Each row has a hidden value. The values are split into ranges, and the grade after each row names the range that its value falls in. Each part has its own value, ranges and names.
[  54  115   90   48  -45  -20  -13  125 -293  113  372  126  111   74
  189  119  -45   23 -180 -158  -28  206    3  -23 -262    0  -27  -11
  121   89  174 -118  -42   12    4  242   40   90 -180   53   57  224
   47  -96] -> <104>
[-186  152  -19  290  193  242  -13   14  378  -20  -26  149 -249   45
  -21 -196   18  106  135 -199   34  -27  155 -278  -28  206   45   66
 -442 -294 -193   43 -338  -25 -113  -20  116  166 -182   70   24    5
 -133 -230] -> <84>
[ 445 -100    9 -776 -258 -205   41  -11 -372 -111  159   45    9   16
 -357  -57 -242  -53   77  -52  -31   36 -192   54  -74  -78  369 -135
   56  304 -124  215   27  255   60  377   17    3  -14  123   51 -245
  217   92] -> <87>
[ 125 -275   -7  198   91 -100   43 -355   61  -90  333   86 -421  -86
 -142   93 -336 -248  108 -360  -51   88 -315 -162  284  219  -25  176
  205  101   93    1  -86  -41 -709  222    7  -22  -36  268   80 -229
  -39  305] -> <90>
[ 342 -136   26 -173  -91 -217   20  -52 -348  -93  142  164 -141  -93
 -101   31    1 -187  -46    8  -32  219  -42  -17  -49  -16  322  -79
   71  112  181   51   69  103    8  188   54   85   51   -5   20  -84
   58    8] -> <107>
[ -39  231  -25  286  234 -305   60  -10 -240  -54  544  299 -342  123
 -151  100 -356 -555 -149    2 -154  252  505  121 -243  126  308  148
  263  -78  341 -137  118  147  198   69  431  153 -130  114   50  -78
 -318  193] -> <91>
[  77   14   15 -182  -91    8  -25  276 -123  192 -109   -2   79  -23
   91   38  129  -86  -99 -183  125  -67  173 -128   50   39  318   60
 -215 -117   45 -204 -212  289  141   56 -166  155   -5  -23  -73   92
  -82  -89] -> <87>
[   4  124   33  196   15 -386   72 -243 -196 -170  189  178 -145  -71
 -314 -206 -236 -404   58  118 -179  213  154  162  -70   88  242  199
   47   31  130  -29  194  327  359  -71  458  150  -42   37  135  -30
 -208   76] -> <96>
[-177  -47 -170 -202 -302  169  139  423 -108  386  296  153  -99  392
  -35  424  287  -54  188  -32  271 -486  373  194    9  112 -220  -58
  206  -71  130  -88 -104  165 -110 -188 -223   54  256  342 -377 -420
  -92  214] -> <87>
[  60  135 -137 -469 -377  314   98  266  151  379 -173  -36  152  217
  169  184  217  373    6 -269  244 -302  -19 -106   67  -99   -8 -122
 -257   47 -186  -24 -460  -30  -31  196 -414   65  106   90 -156 -246
  300 -212] -> <91>
[ 282  146 -165 -650 -339 -196  193 -116 -230   38  243  141 -215  303
 -404  205 -325  -69  147 -103   19   -7   -3  185 -120  -10  108 -214
  175  291  -43  300  -88   52  -30  398   15   74   -8  267  -78 -565
  259  195] -> <86>
[  82  203  208  207  -48  -76    8 -346   68  115 -240  -46   54 -133
   33 -263 -272 -233 -202 -148  -35  380 -302  -93  234  -88  277  219
 -152  -39  155  -34   -4   53  206  -19   34  167   38 -287   99  181
  262 -203] -> <90>
[ 190 -252  -55   32  163   -7   45 -116  144  -72  190  116 -577  -25
 -199   71 -170 -282   17 -311  -12   39  -18 -233  175  148  337   10
  -14  -79   52   96 -185  -59 -551  179  -55   30   10   89   20 -362
  -77  164] -> <107>
[   7   63 -194  -83 -458  180  191  139  185  456 -149  -24  218   79
  203  245  354  362 -154 -353  105 -189 -177  -67   97 -216  -86  -85
 -212  116  -56 -116 -362  -27 -115  113 -422    9  119  -87   44 -263
  368 -211] -> <90>
[ -91  196  -87 -264 -127  287  124  293  -53  357  457  124 -107  433
   20  227    3  214  297 -247  331 -148  192  -15 -347  170 -331 -124
    9  -54  -17  160 -275   88 -266  178 -256  134 -150  375 -284 -115
  111   39] -> <104>
[-180  -14  244  511 -263  253   36 -176  309  254 -180 -158  400 -145
  406 -252  216  172 -330  -99 -103   11 -514   12  314 -326 -108  307
  -81  104   52 -274   -1 -172  140 -313  -76  -77  320 -385  225  237
  288 -450] -> <104>
[-228  159   84 -339   -8  615  -15  773  100  508  362   59  109  447
   14   99  148  252  -77 -359  247 -271  210 -178 -381  -15   -4 -222
 -207 -328 -148  159 -262  113 -164  -33 -369   53 -222   -8 -200   18
  220 -154] -> <107>
[ 132   67  193   32 -166  -89  -20  -80 -181  148  126  -61  368 -109
  157  -47 -249  -48 -440 -278 -180  266 -414  -18   63 -242  185  147
  106  225  123 -206   53   50   75  204   -1  -32  -77 -227  286  250
  298 -127] -> <86>
[ 202   69  -66 -183 -288  -45  -70   24 -273   85 -146  176  323  -11
  229  251  -65   90 -113 -100   95  -20 -124  -36  305  -37   59   34
   16  112  106 -289 -112   24   38  189  -58   49  111  159  -76   32
  203   -3] -> <84>
[   2   33   26  -78   -4  107  -23   57  129   71   17   65 -104   67
 -150    1 -166  -24 -115 -315  -59  -10 -108 -186   93   57  170  -39
 -169  -89 -118   60 -197    2 -201  146  -14   65 -158   -4   70 -139
  108  -32] -> <84>
[ -72  317  -10  -20 -238  283  -77  547 -203  464  -91  199  687   81
  482  217  293  293 -339 -174  194  -55  126 -118  -31 -205   79    3
 -209 -179  139 -399 -163  162  328  -65 -253   79   -9 -118  -93  359
  318 -273] -> <96>
[  66  -67   71  -82 -182   85  -23  264 -190  281   77   39  235   36
  168  165   63  -83 -251 -193   84  -62  -59  -23  143 -123  185   63
   71  -19  183 -236  -13  146  -21  -38 -208   -1  128  -80  -46   67
  147   -3] -> <109>
[-119   13   55  102  -17  129   63   24  254  113  207  -82 -165  119
   -9  -20  -94   18 -189 -354 -139  -63  -77  -82  -47   -3   35   46
  -62   50 -119  -24 -256 -114 -211  159    0   15 -125  -38  185 -118
  -43 -132] -> <109>
[ 216 -239   59  160   -1  -89  -13 -264  -58 -100   -6   88 -125 -208
   70  -97  -96 -250   84  -35   75   71 -173  -77  388   39  249  282
   46   24  182 -176   37  107 -169  -74   16    6  285   67  -16   10
  -37   70] -> <107>
[ 223 -184  -40 -552 -462   77   86  399 -461   11  248  235  193   70
 -104   55  743  507  196  220   28 -119  -60   92 -537 -113 -163 -479
  -70  238 -133  310   22   95  165  133  -83   38   12   88  -53 -154
  239 -288] -> <104>
[   7  174   50   -8 -186   81  148 -200  236  235  -26  -74 -248  223
  -45   28 -178 -105 -164 -189  -13   96 -134   43   82  -98   65  -33
    5   70   61  148 -173 -243  -31  100  -82  111  119 -142  -10 -310
  246 -162] -> <107>
[ 116 -361   47   60 -248   57  -14  -37 -104  -90  -87  164  130 -233
   59  -81  441  107  116  119    5 -158 -289  -34  295  -50    6   79
  -20   79   22 -102   71   54  -67 -228  -21  -58  343   34   -8  -65
   89  -96] -> <86>
[ 209 -186  142 -251   80  -42  -37 -392  162 -176   55 -124 -382  -23
 -269 -168 -641 -329   97 -317  -38   -4 -359 -142  440  170  280  238
   74  118 -130   81 -147   -5 -436  257   44   -5   34  197   45 -224
  -16  215] -> <87>
[ -90   17 -186 -205 -332  176  114  565 -132  517  129   95  183  256
  174  419  380   67  -57 -181  276 -390  337   64  -12  -55  -10  -47
    3  -93  139 -261 -200  264   15 -101 -382   50  180  122 -246 -198
   27   52] -> <87>
[-167  274   63   53   91  257  -24   -8  380   42 -138   92 -217  180
 -144 -164 -179    8  -45 -201  -33   -9   58 -194   57  101  149  -23
 -347 -253 -201  156 -291 -151   16    7  116  168 -141  -50   -8 -139
   74 -226] -> <84>
[  34   82  134 -280  194 -167  -57  103 -268  -45  411   64 -232  149
 -339  -71 -548 -501   72 -150    7   52  255   10  -97  261  330  167
  142  -90   58    4   36  403   38  146  215  148 -227  252  -75   27
 -270  300] -> <91>
[  27  232  149  364   59 -121    3 -256   82   72  -18   29   38 -121
   26 -171 -339 -227 -415 -246 -224  428 -216 -110   76 -132  318  167
  -99  -16  146  -99    1  -23  140  100  178  102 -140 -327  294  160
  188 -189] -> <96>
[  21  -63  -44  250  -69   19  100   96  -66  -42  355  199   98 -119
  115 -136  366  254    0    2 -114   54   19  -19 -350 -129   10   19
 -119  111  -22  -69  -19   93   77   11  136  -31  -34  -35  251   92
  -24 -270] -> <104>
[  70  -14  210  105 -161 -301  -78 -266 -425 -299   32  185   61 -118
  -18 -124   20 -229   18  354 -185  163  -74  214   92   93  -13  133
  245  190  194 -125  247    4  424  -71  467  138  157  113   -6  135
 -154  -75] -> <86>
[ -25  467  344  134  -82  163 -198    6  -61  189 -368  -68  668 -103
  547 -262 -166  128 -471 -142   -7  313 -229 -156  140 -197  214  269
 -273  -58   71 -392 -149  -29  585   50   34  169  -79 -322  107  738
  286 -530] -> <86>
[ -82   89 -371 -286 -304   26  258  272   53  264  166  233 -326  395
 -229  398  221  -90  210   -4  180 -469  560  207  -16   58   38 -123
   54  -41   27   16 -227  117   32  -78  -97   85  269  317 -288 -761
 -102  192] -> <91>
[ -52  269  150  472  123  -77    5 -259   82  120 -136   -9  -40 -101
  238 -229 -219 -307  -80 -121   92  319   82  -95  157   72  231  398
 -182 -179  256 -263 -103  152  253 -102   85  244   31 -129    1  364
 -101 -183] -> <104>
[ 115  202   -8 -182 -183  -28  182 -161  157  188  -10 -146 -149  116
  -84 -132 -152   51  -21 -268   23  149  -98  -25 -156  -78  149  -21
 -232  136 -100  168 -279   47   64  287 -111  152  -89 -105  112 -135
  173 -235] -> <109>
[ 319 -129  -37 -119 -132 -215  141 -184 -284  -12  216  167 -125 -136
 -209 -115   32  -98  279   -7  108  239 -149  -11 -116   15  150   13
  -22  109  139  183  105  339  -72   86  -40   91   45   78    0  -79
  163   65] -> <86>
[ 218  -89  114 -118 -379  -61   32  -72 -187  321  -68  -68  313  -72
  170  186  -96 -171 -442 -182  -38   94 -461   65  407 -312  194  104
  263  238  283 -228  105  -18    4   52 -237  -67  307 -227   57  -86
  445    8] -> <91>
[  59  191    8   40  -16   61   81    2   65  170  191  100 -124  160
   19   59 -208 -119 -246 -202  -32  158   47  -28  -69 -127  249   -9
   12  -14  123   16 -103 -108   -5  129    4   58   -2 -119   60 -138
  184 -100] -> <107>
[  61 -133   43  -88 -182 -169   92 -204  -55  -36  120   -3 -168   56
 -241  -49 -213 -340   69   26  -53 -117  -69  208  256    3  159  189
  212  155   70  -31  111  145   31  -99  143   -5  276  100   -6 -296
  -76  164] -> <107>
[ 169  185   72  217   83 -207   82 -539  182  -99   11  -64 -252  -84
   -5 -238 -558 -270 -131 -239 -129  364 -170  -61  151  -32  340  291
  -63  140   60  -57 -145  -63   11  265  199  100  -25  -90  246    9
   22 -105] -> <109>
[ 236   31   -9 -481 -145  -45   81  196 -428    9  724  192   92  215
 -197   65 -222  121   55  -98  -33   81  -45  123 -505  -98   33 -173
  236  287  -34  199  101  180  -71  371   84  -66 -205  218   99  -76
  209   88] -> <109>
[  71   46   52 -522 -317   60  -40  207 -184   74  -88  -17  306   86
   17  -22   32  106   37    0   80 -280  -11   69  112  -28  108   57
  -58  130 -158 -144 -133  212  296   70  -32   45  115  165  -95  -12
   41  -81] -> <91>
[ 109  -22 -104  428 -155 -331   35  -82 -392 -276  252  397  195 -282
  236   56  433  143 -147  239 -304  198   89   98 -234  -97  -12   29
   90  268  188 -322  107  -29  339   95  447   20   23   49  300  126
 -158 -227] -> <90>
[  78  -31    5 -194  -33  194  -91   54    0  -85   47  142   49    4
   22  -70  -28  280  239 -170  113 -105 -145 -228   51  176  -74    1
 -232  -19 -235   21 -249   51 -235  198   -7   55 -134  295  -42   70
   50  -84] -> <84>
[-110  153 -188 -172 -238  237  132  355   67  471  158  170 -142  417
  -84  463   97   81  -81 -321  165 -183  163  -36  -70   34 -134 -295
  -26 -143   57  124 -261  -73 -286  102 -300  112  -57  101 -215 -452
  254   56] -> <84>
[  12 -279   26   18  -32  299  -38  161  148  -31   96  125   23  -62
   68  -93  222  156   65 -111   42 -282 -126 -159  195  -35  115   95
 -122  -59 -139  -92 -113    7 -266 -149  -72 -121  191   69   25  -77
   21  -89] -> <109>
[  76  148  251  215  104  -35   37 -462  182   16  -13 -131  -92 -110
  -38 -469 -490 -245   24 -194   12  369 -326  -98  143  -13  246  365
 -152   -5   44   50  -13  140   49    9   87  120  -13 -161  143  247
  137 -152] -> <104>
[ -46  -56   59  273  -81  -54  118 -140    9   -1  216  118 -140    3
  -89 -158   72 -201   54  146  -58   28   21  164    2  -63   69  157
   99   34  149    0  169   79  148 -261  199   22  253  -49   41 -129
  -49  -67] -> <107>
[  99 -254  -88   22 -157   72   67 -205  195  -79  -95   16 -159 -117
   70  -54  154  132  274 -144  102 -236 -182 -120  336  103  -27  180
 -147  106 -136 -108 -280    2 -317   32 -102   -9  233  236   -9 -193
  -79  -38] -> <104>
[ -19  -12 -106 -299 -251  -23  203   60 -104  -90  487  219 -282  301
 -416   22  153  116  286  141 -105 -190  141  255 -416   35 -173 -249
  138  216 -163  367   17   -7   35   77  233   21    5  265   -7 -518
  -15    0] -> <104>
[ -34   41  206 -256 -246  176  -66  140 -142  175  -81  -37  279  132
   93  -94   -5  -29   54   64  183 -181  -83  101  197  -16    7  146
   21  -13   22 -113   22  168  256 -194  -70   73  238   62 -218  141
   98  -98] -> <107>
